Below are the code and all the weights of a small trained network. Each question names an input and a class and asks about switching units off, where a switched-off unit gives its printed mean instead of its output.

import numpy as np


def w(rows, s, z=0):
    codes = np.array(rows[::2]) - 128.0
    scale = np.full(codes.shape[1], s)
    scale[-1] = z or s
    return codes * scale


def norm(h):
    return h / np.sqrt((h * h).mean(-1, keepdims=True) + 1e-5)


def f(y):
    return np.maximum(y, 0)


def log_softmax(a):
    a = a - a.max(-1, keepdims=True)
    return a - np.log(np.exp(a).sum(-1, keepdims=True))


def net(x, mask):
    res = np.array(x, float).reshape(1, 8) / 4 @ E
    u = 0
    for l in range(4):
        y = f(norm(res) @ A[l][:, :-1].T + A[l][:, -1])
        res = res + np.where(mask[u : u + 13], y, B[l][:, -1]) @ B[l][:, :-1]
        u += 13
    return log_softmax(norm(res)[-1] @ U[:, :-1].T + U[:, -1])


A, B = {}, {}
E = w([
[162,217,16,133,195,46,105,122,114,187,146],'x0',
[130,126,128,128,129,129,129,129,127,128,127],'x1',
[108,126,72,81,46,58,174,152,167,110,55],'x2',
[125,128,124,127,129,129,129,131,126,129,129],'x3',
[131,4,95,204,104,62,136,127,42,161,143],'x4',
[185,183,183,64,48,135,80,95,18,193,85],'x5',
[151,120,153,122,104,136,226,88,178,222,172],'x6',
[69,202,140,182,149,129,231,92,56,96,88],'x7',
],0.002)
A[0] = w([
[100,86,138,186,113,68,125,124,30,183,222,111],'0.n1',
[110,121,204,141,251,172,103,106,85,187,204,36],'0.n2',
[84,226,166,81,115,136,112,142,179,115,167,10],'0.n3',
[182,131,177,123,123,136,198,160,159,229,117,59],'0.n4',
[236,161,150,91,78,138,135,100,53,126,110,1],'0.n5',
[233,146,141,80,53,154,92,77,72,185,107,151],'0.n6',
[122,247,179,76,137,167,100,134,135,119,138,140],'0.n7',
[132,177,129,180,154,127,13,250,61,32,64,54],'0.n8',
[107,220,167,81,126,172,87,130,174,104,197,75],'0.n9',
[179,122,179,140,136,139,235,136,163,247,146,40],'0.n10',
[96,62,129,187,61,26,118,166,54,158,178,57],'0.n11',
[99,185,107,62,86,122,146,137,187,113,96,107],'0.n12',
[132,143,142,158,151,114,61,226,94,76,72,19],'0.n13',
],0.0024,0.0034)
B[0] = w([
[160,124,107,107,169,186,138,103,154,126,65,206],'0.n1',
[161,160,63,207,45,165,101,123,134,99,123,163],'0.n2',
[173,111,116,109,180,166,157,109,149,125,60,136],'0.n3',
[90,118,96,98,125,127,110,66,126,99,149,149],'0.n4',
[47,145,151,162,118,116,84,131,145,194,119,144],'0.n5',
[32,112,127,180,161,126,110,158,196,157,125,254],'0.n6',
[157,36,92,153,160,138,142,102,94,157,74,217],'0.n7',
[83,106,91,74,106,142,132,1,135,136,180,186],'0.n8',
[166,68,105,141,169,144,149,102,119,147,63,172],'0.n9',
[73,110,76,81,105,140,117,40,117,82,162,158],'0.n10',
[176,99,108,117,181,200,148,102,136,144,58,175],'0.n11',
[182,74,98,199,131,165,135,109,105,147,108,178],'0.n12',
[81,108,84,83,127,137,117,31,143,110,168,137],'0.n13',
],0.0035,0.0026)
A[1] = w([
[156,253,175,57,163,164,132,159,217,87,97,57],'1.n1',
[149,74,173,124,93,151,104,126,175,125,146,80],'1.n2',
[119,140,114,49,46,13,192,231,141,104,76,26],'1.n3',
[151,122,92,134,185,94,190,160,156,53,188,44],'1.n4',
[126,118,106,147,184,92,173,214,192,59,209,39],'1.n5',
[66,111,184,174,106,177,192,91,105,86,87,65],'1.n6',
[115,206,90,174,181,93,179,113,101,153,121,73],'1.n7',
[153,118,130,104,114,130,78,188,155,155,174,4],'1.n8',
[181,117,74,107,161,85,70,133,161,179,166,71],'1.n9',
[113,127,131,147,158,96,163,176,170,72,192,20],'1.n10',
[204,203,203,65,55,99,86,120,14,174,107,70],'1.n11',
[94,146,125,72,141,74,38,175,50,5,135,47],'1.n12',
[153,111,134,105,98,88,209,142,171,184,89,143],'1.n13',
],0.003,0.0027)
B[1] = w([
[189,33,88,134,184,140,180,109,58,164,56,169],'1.n1',
[128,184,115,101,139,72,147,145,67,99,121,193],'1.n2',
[194,201,67,237,63,219,88,104,159,90,130,169],'1.n3',
[87,141,166,132,100,141,84,112,127,197,92,182],'1.n4',
[61,152,175,157,103,133,75,127,134,231,72,181],'1.n5',
[168,140,110,64,129,47,75,190,139,117,146,235],'1.n6',
[144,77,174,59,85,108,100,191,137,70,141,246],'1.n7',
[162,98,135,104,111,78,91,124,171,114,123,138],'1.n8',
[104,135,203,100,91,106,187,168,85,37,110,228],'1.n9',
[88,124,147,147,107,130,105,136,123,195,80,146],'1.n10',
[21,106,137,197,168,131,120,167,218,170,116,183],'1.n11',
[91,99,86,65,122,154,159,2,151,142,183,164],'1.n12',
[126,142,96,147,144,192,53,77,93,82,154,248],'1.n13',
],0.0036,0.0017)
A[2] = w([
[149,58,155,81,84,153,80,178,157,132,136,102],'2.n1',
[121,165,187,88,73,106,79,143,77,196,106,58],'2.n2',
[149,92,249,115,68,142,151,155,134,64,137,38],'2.n3',
[191,209,82,130,183,30,117,156,124,168,165,60],'2.n4',
[151,155,143,97,69,131,252,71,179,218,243,35],'2.n5',
[50,217,149,177,144,136,249,140,18,59,98,96],'2.n6',
[125,163,163,98,78,119,104,139,85,185,110,72],'2.n7',
[61,90,112,181,184,120,155,171,222,90,170,59],'2.n8',
[119,124,142,134,158,146,131,140,126,131,159,89],'2.n9',
[186,84,115,49,117,119,67,232,167,120,174,62],'2.n10',
[191,173,191,183,188,169,97,148,84,127,240,6],'2.n11',
[111,118,176,139,156,175,85,93,75,140,151,122],'2.n12',
[159,205,56,136,188,31,103,96,118,185,136,127],'2.n13',
],0.0033,0.0023)
B[2] = w([
[139,206,138,137,164,77,163,113,106,127,166,222],'2.n1',
[74,148,116,167,186,122,151,146,181,144,136,184],'2.n2',
[84,180,87,69,142,145,177,217,55,102,199,162],'2.n3',
[88,115,194,88,91,179,183,191,80,66,164,175],'2.n4',
[54,74,48,69,188,124,2,41,91,21,131,186],'2.n5',
[227,122,176,77,129,35,49,107,216,181,213,230],'2.n6',
[75,146,122,173,196,127,134,148,178,125,142,168],'2.n7',
[75,191,172,118,98,133,88,120,81,225,84,207],'2.n8',
[135,144,110,121,92,123,121,126,121,123,111,139],'2.n9',
[159,198,189,142,135,52,165,66,114,152,173,189],'2.n10',
[168,182,57,201,11,168,117,113,169,67,112,161],'2.n11',
[123,144,65,148,84,106,165,144,185,103,119,219],'2.n12',
[87,89,212,93,76,194,170,177,123,84,161,254],'2.n13',
],0.0036,0.0022)
A[3] = w([
[187,147,158,103,156,88,101,124,153,161,161,87],'3.n1',
[167,158,41,125,11,103,165,136,199,88,52,90],'3.n2',
[94,139,176,73,120,145,188,247,71,91,176,36],'3.n3',
[96,116,77,89,124,109,50,83,78,65,80,36],'3.n4',
[170,174,84,194,78,153,119,132,155,94,127,91],'3.n5',
[31,134,167,184,146,148,105,151,151,228,66,13],'3.n6',
[183,160,96,214,79,192,105,128,136,100,130,67],'3.n7',
[101,123,179,85,100,149,157,196,75,94,149,51],'3.n8',
[94,37,105,188,133,99,125,133,107,153,137,144],'3.n9',
[223,151,200,102,152,4,116,121,165,162,192,32],'3.n10',
[130,167,156,156,180,200,100,124,153,121,163,118],'3.n11',
[210,28,87,202,154,87,173,160,25,148,85,6],'3.n12',
[207,153,131,92,199,193,173,136,152,87,39,23],'3.n13',
],0.0033,0.0017)
B[3] = w([
[149,114,153,149,98,53,130,127,128,101,108,173],'3.n1',
[183,161,159,253,160,205,89,132,47,108,202,214],'3.n2',
[98,113,95,64,92,158,212,250,41,98,183,188],'3.n3',
[98,103,115,130,150,156,177,78,190,139,199,226],'3.n4',
[160,143,142,206,106,160,121,125,67,90,144,170],'3.n5',
[53,178,140,174,99,63,94,189,179,199,93,253],'3.n6',
[168,162,89,197,72,143,143,135,100,76,126,177],'3.n7',
[98,144,61,109,141,143,185,184,99,125,167,171],'3.n8',
[148,212,153,66,152,153,138,131,146,125,67,220],'3.n9',
[222,137,204,102,100,15,101,118,165,53,140,206],'3.n10',
[157,109,74,164,61,92,156,149,84,123,82,198],'3.n11',
[233,112,159,29,230,198,211,122,189,219,1,189],'3.n12',
[197,17,131,115,166,97,190,149,86,241,55,190],'3.n13',
],0.0032,0.0025)
U = w([
[24,163,150,176,124,107,91,167,176,221,77,241],'0',
[219,72,125,87,194,172,182,117,119,178,25,198],'1',
[65,87,78,73,138,154,99,10,127,68,183,172],'2',
[195,169,99,255,74,191,113,133,91,75,153,75],'3',
[96,133,135,61,107,143,196,241,67,87,186,40],'4',
[207,146,195,106,113,9,102,114,157,96,163,2],'5',
],0.0087,0.00082)

Each question gives the input, the list of numbers given to net, and the class t.
The units are the neurons (one row each of A and B). Each row of codes is followed by its name. A weight is (code - 128) times the scale printed after its matrix; where a second scale follows, it is the last column's (A, B and U).
mask holds one flag per neuron, layer by layer. A switched-off neuron (its flag False) gives its mean, the last column of its row in B, instead of its output. The means were averaged over made-up inputs and are rounded, as every weight is.
A unit's drop is (log p(t) with every unit on - log p(t) with that unit switched off) / (log p(t) with every unit on - log p(t) with every unit switched off).
The circuit of an input: a set's keep is (log p(t) with only the set's units on - log p(t) with every unit switched off) / (log p(t) with every unit on - log p(t) with every unit switched off). Starting from the 12 units with the biggest drops (on a tie, the unit counted first), units are removed one at a time, each time the one whose removal leaves the highest keep (on an exact tie, the one counted first), for as long as the keep stays at least 0.8.
circuit, biggest first: the units of the circuit, biggest drop first
top k neurons: the k neurons with the biggest drops, biggest first
k most important neurons of layer l: the k neurons of layer l with the biggest drops, biggest first
input [6,-7,8,4,7,-7,2,0], class 3: circuit, biggest first => [1.n3, 3.n2]
input [8,-6,3,-3,-3,-6,-8,7], class 2: circuit, biggest first => [1.n12, 0.n8, 3.n6]
input [1,-4,-7,-7,1,-4,-8,-2], class 2: circuit, biggest first => [0.n8]
input [-6,-6,-3,8,4,-1,4,-7], class 5: circuit, biggest first => [2.n10, 2.n1]
input [-5,-4,-6,-3,-3,6,-7,5], class 2: circuit, biggest first => [0.n8, 1.n12, 3.n4]
input [3,6,-7,7,-6,8,-1,-8], class 0: top 3 neurons => [1.n11, 2.n6, 1.n7]
input [-2,5,-6,5,-6,4,1,-1], class 1: top 3 neurons => [0.n9, 3.n13, 0.n3]
input [-8,-4,-5,0,-5,0,-3,6], class 4: circuit, biggest first => [2.n3, 3.n3]
input [8,4,-1,0,-8,5,-6,2], class 1: 3 most important neurons of layer 1 => [1.n1, 1.n6, 1.n2]
input [-7,-4,-6,7,-3,4,6,-2], class 4: top 3 neurons => [2.n3, 0.n8, 1.n2]
input [-4,1,-4,4,-8,-4,8,7], class 1: circuit, biggest first => [1.n1, 3.n13]
input [-7,-5,-4,8,0,0,2,5], class 4: circuit, biggest first => [2.n3, 1.n6]
input [4,1,3,-2,6,-2,-7,2], class 2: top 2 neurons => [0.n8, 0.n7]
input [6,-3,-8,-4,1,-1,-8,-7], class 2: circuit, biggest first => [0.n8, 1.n12]
input [6,1,-5,-2,-2,0,7,-7], class 2: circuit, biggest first => [2.n5, 0.n10]
input [-6,4,7,-8,6,5,-1,-3], class 3: top 2 neurons => [1.n3, 0.n7]
input [-7,6,8,-3,-7,5,6,2], class 3: circuit, biggest first => [3.n2, 1.n3]
input [-2,4,8,7,-3,-7,0,7], class 3: 2 most important neurons of layer 3 => [3.n2, 3.n5]
input [-3,3,-6,7,1,2,0,-5], class 3: circuit, biggest first => [2.n11, 0.n2]
input [3,6,-7,1,-8,-1,0,2], class 1: circuit, biggest first => [1.n1]
input [7,3,3,-6,1,5,-5,5], class 4: circuit, biggest first => [2.n13, 2.n4]
input [-3,8,8,3,-7,0,-5,3], class 3: circuit, biggest first => [3.n2]
input [4,8,7,7,3,0,6,7], class 3: 3 most important neurons of layer 1 => [1.n3, 1.n13, 1.n9]
input [8,7,0,7,7,-1,2,7], class 4: top 3 neurons => [2.n13, 2.n4, 0.n7]
input [7,6,1,-8,-5,-3,-4,-1], class 4: 2 most important neurons of layer 2 => [2.n13, 2.n4]
input [3,8,6,0,-2,4,-1,8], class 5: top 2 neurons => [2.n6, 3.n10]
input [5,-2,2,5,8,1,-7,-5], class 1: top 2 neurons => [3.n12, 0.n11]
input [-6,8,-3,-1,0,0,-6,-1], class 2: top 2 neurons => [1.n12, 0.n8]
input [-1,1,2,7,5,3,-5,5], class 1: 3 most important neurons of layer 1 => [1.n9, 1.n13, 1.n2]
